Below are the code and all the weights of a small trained network. Each question names an input and a class and asks about switching units off, where a switched-off unit gives its printed mean instead of its output.

import numpy as np


def w(rows, s, z=0):
    codes = np.array(rows[::2]) - 128.0
    scale = np.full(codes.shape[1], s)
    scale[-1] = z or s
    return codes * scale


def f(y):
    return np.maximum(y, 0)


def log_softmax(a):
    a = a - a.max(-1, keepdims=True)
    return a - np.log(np.exp(a).sum(-1, keepdims=True))


def net(x, mask):
    res = np.array(x, float).reshape(1, 5) / 4 @ E
    y = f(res @ A[0][:, :-1].T + A[0][:, -1])
    res = res + np.where(mask, y, B[0][:, -1]) @ B[0][:, :-1]
    return log_softmax(res[-1] @ U[:, :-1].T + U[:, -1])


A, B = {}, {}
E = w([
[203,125,187,59,195,73,91],'x0',
[134,74,30,138,156,125,31],'x1',
[127,128,130,129,126,125,126],'x2',
[109,126,69,109,156,16,211],'x3',
[166,255,99,180,187,123,107],'x4',
],0.0097)
A[0] = w([
[118,48,155,71,99,141,147,133],'n0',
[87,171,89,169,122,172,142,110],'n1',
[94,137,105,157,69,186,145,83],'n2',
[129,75,25,143,156,111,54,2],'n3',
[73,133,67,118,147,51,192,42],'n4',
[166,127,171,30,145,95,102,100],'n5',
[47,140,121,160,112,165,128,80],'n6',
[137,208,150,160,150,127,158,138],'n7',
[158,129,185,163,109,248,85,44],'n8',
[102,134,73,172,80,137,165,85],'n9',
[180,126,169,118,171,112,110,72],'n10',
[186,122,195,65,165,89,89,86],'n11',
[145,115,138,111,175,83,142,129],'n12',
[68,153,118,151,97,143,132,35],'n13',
[124,141,163,138,145,92,216,41],'n14',
[174,193,100,188,191,126,117,110],'n15',
[187,154,167,89,141,102,97,102],'n16',
[93,120,98,168,77,174,151,161],'n17',
[134,143,172,79,145,113,107,148],'n18',
[128,63,139,106,95,147,142,87],'n19',
[165,200,102,154,162,141,137,182],'n20',
[169,209,93,159,140,124,134,179],'n21',
[158,100,181,182,81,199,46,55],'n22',
[150,109,116,98,147,102,52,101],'n23',
[151,108,81,128,133,72,193,109],'n24',
[167,194,95,165,144,130,98,129],'n25',
[155,156,222,143,86,157,148,40],'n26',
[111,47,154,107,90,103,161,167],'n27',
[113,167,214,107,85,119,207,41],'n28',
[92,134,88,156,98,94,159,73],'n29',
],0.011,0.0014)
B[0] = w([
[83,67,177,80,26,112,60,208],'n0',
[82,139,151,83,170,145,153,195],'n1',
[95,162,149,107,178,149,163,199],'n2',
[187,159,2,186,74,244,148,232],'n3',
[181,125,149,190,183,53,118,219],'n4',
[68,178,127,111,165,150,140,220],'n5',
[93,145,142,113,178,163,138,187],'n6',
[130,85,132,105,39,156,53,205],'n7',
[210,143,165,231,179,18,135,250],'n8',
[79,183,160,103,171,151,165,193],'n9',
[113,148,144,78,168,144,156,196],'n10',
[72,187,142,91,177,151,181,236],'n11',
[103,138,148,137,186,130,158,184],'n12',
[76,147,130,91,156,163,183,172],'n13',
[190,137,37,207,106,179,146,201],'n14',
[113,90,158,97,88,118,71,229],'n15',
[80,140,126,103,162,140,163,207],'n16',
[74,140,134,70,174,130,156,203],'n17',
[79,159,112,105,145,149,185,185],'n18',
[128,73,154,99,98,138,68,184],'n19',
[79,71,154,116,69,131,82,212],'n20',
[97,62,184,94,77,109,46,215],'n21',
[178,164,156,203,155,60,133,248],'n22',
[129,154,85,124,129,166,168,199],'n23',
[230,139,196,208,155,60,86,199],'n24',
[119,52,151,82,62,139,103,211],'n25',
[209,139,54,179,97,166,165,195],'n26',
[109,43,167,109,61,101,76,203],'n27',
[175,137,51,143,52,202,177,217],'n28',
[116,136,161,126,202,105,166,176],'n29',
],0.0076,0.011)
U = w([
[96,47,176,82,53,118,49,242],'0',
[58,148,143,82,216,155,165,158],'1',
[213,122,151,189,180,30,114,107],'2',
[186,117,6,151,77,206,134,2],'3',
],0.016,0.00092)

Each question gives the input, the list of numbers given to net, and the class t.
The units are the neurons (one row each of A and B). Each row of codes is followed by its name. A weight is (code - 128) times the scale printed after its matrix; where a second scale follows, it is the last column's (A, B and U).
mask holds one flag per neuron, in row order. A switched-off neuron (its flag False) gives its mean, the last column of its row in B, instead of its output. The means were averaged over made-up inputs and are rounded, as every weight is.
A unit's drop is (log p(t) with every unit on - log p(t) with that unit switched off) / (log p(t) with every unit on - log p(t) with every unit switched off).
The circuit of an input: a set's keep is (log p(t) with only the set's units on - log p(t) with every unit switched off) / (log p(t) with every unit on - log p(t) with every unit switched off). Starting from the 12 units with the biggest drops (on a tie, the unit counted first), units are removed one at a time, each time the one whose removal leaves the highest keep (on an exact tie, the one counted first), for as long as the keep stays at least 0.8.
units of the circuit, in order: the units of the circuit, biggest drop first
unit that matters most: the unit with the biggest drop
k most important neurons: the k neurons with the biggest drops, biggest first
drop of u: that unit's drop, to one decimal
input [-6,6,-4,8,1], class 2: unit that matters most	n4
input [-8,2,1,6,-7], class 1: 2 most important neurons	(n9, n29)
input [-7,-3,-6,8,-1], class 2: 2 most important neurons	(n4, n24)
input [-8,-4,-3,-5,-7], class 1: 2 most important neurons	(n2, n17)
input [-2,-6,3,-2,-5], class 3: 2 most important neurons	(n28, n26)
input [-6,-5,1,-3,6], class 0: 2 most important neurons	(n7, n21)
input [2,-7,7,6,-5], class 3: 2 most important neurons	(n28, n14)
input [-7,-8,-4,-2,-7], class 3: 2 most important neurons	(n28, n26)
input [8,-8,-4,-6,7], class 1: 4 most important neurons	(n11, n16, n3, n10)
input [0,-8,6,-7,8], class 0: 4 most important neurons	(n21, n7, n3, n20)
input [-1,7,5,6,6], class 3: 3 most important neurons	(n3, n8, n0)
input [7,7,-3,2,4], class 1: 3 most important neurons	(n11, n28, n14)
input [-8,-3,6,-1,6], class 1: drop of n1	0.1
input [8,-2,3,6,-4], class 1: drop of n21	0.0
input [-8,2,2,-7,8], class 0: units of the circuit, in order	(n21)
input [-1,8,-4,-1,-6], class 3: drop of n3	2.7
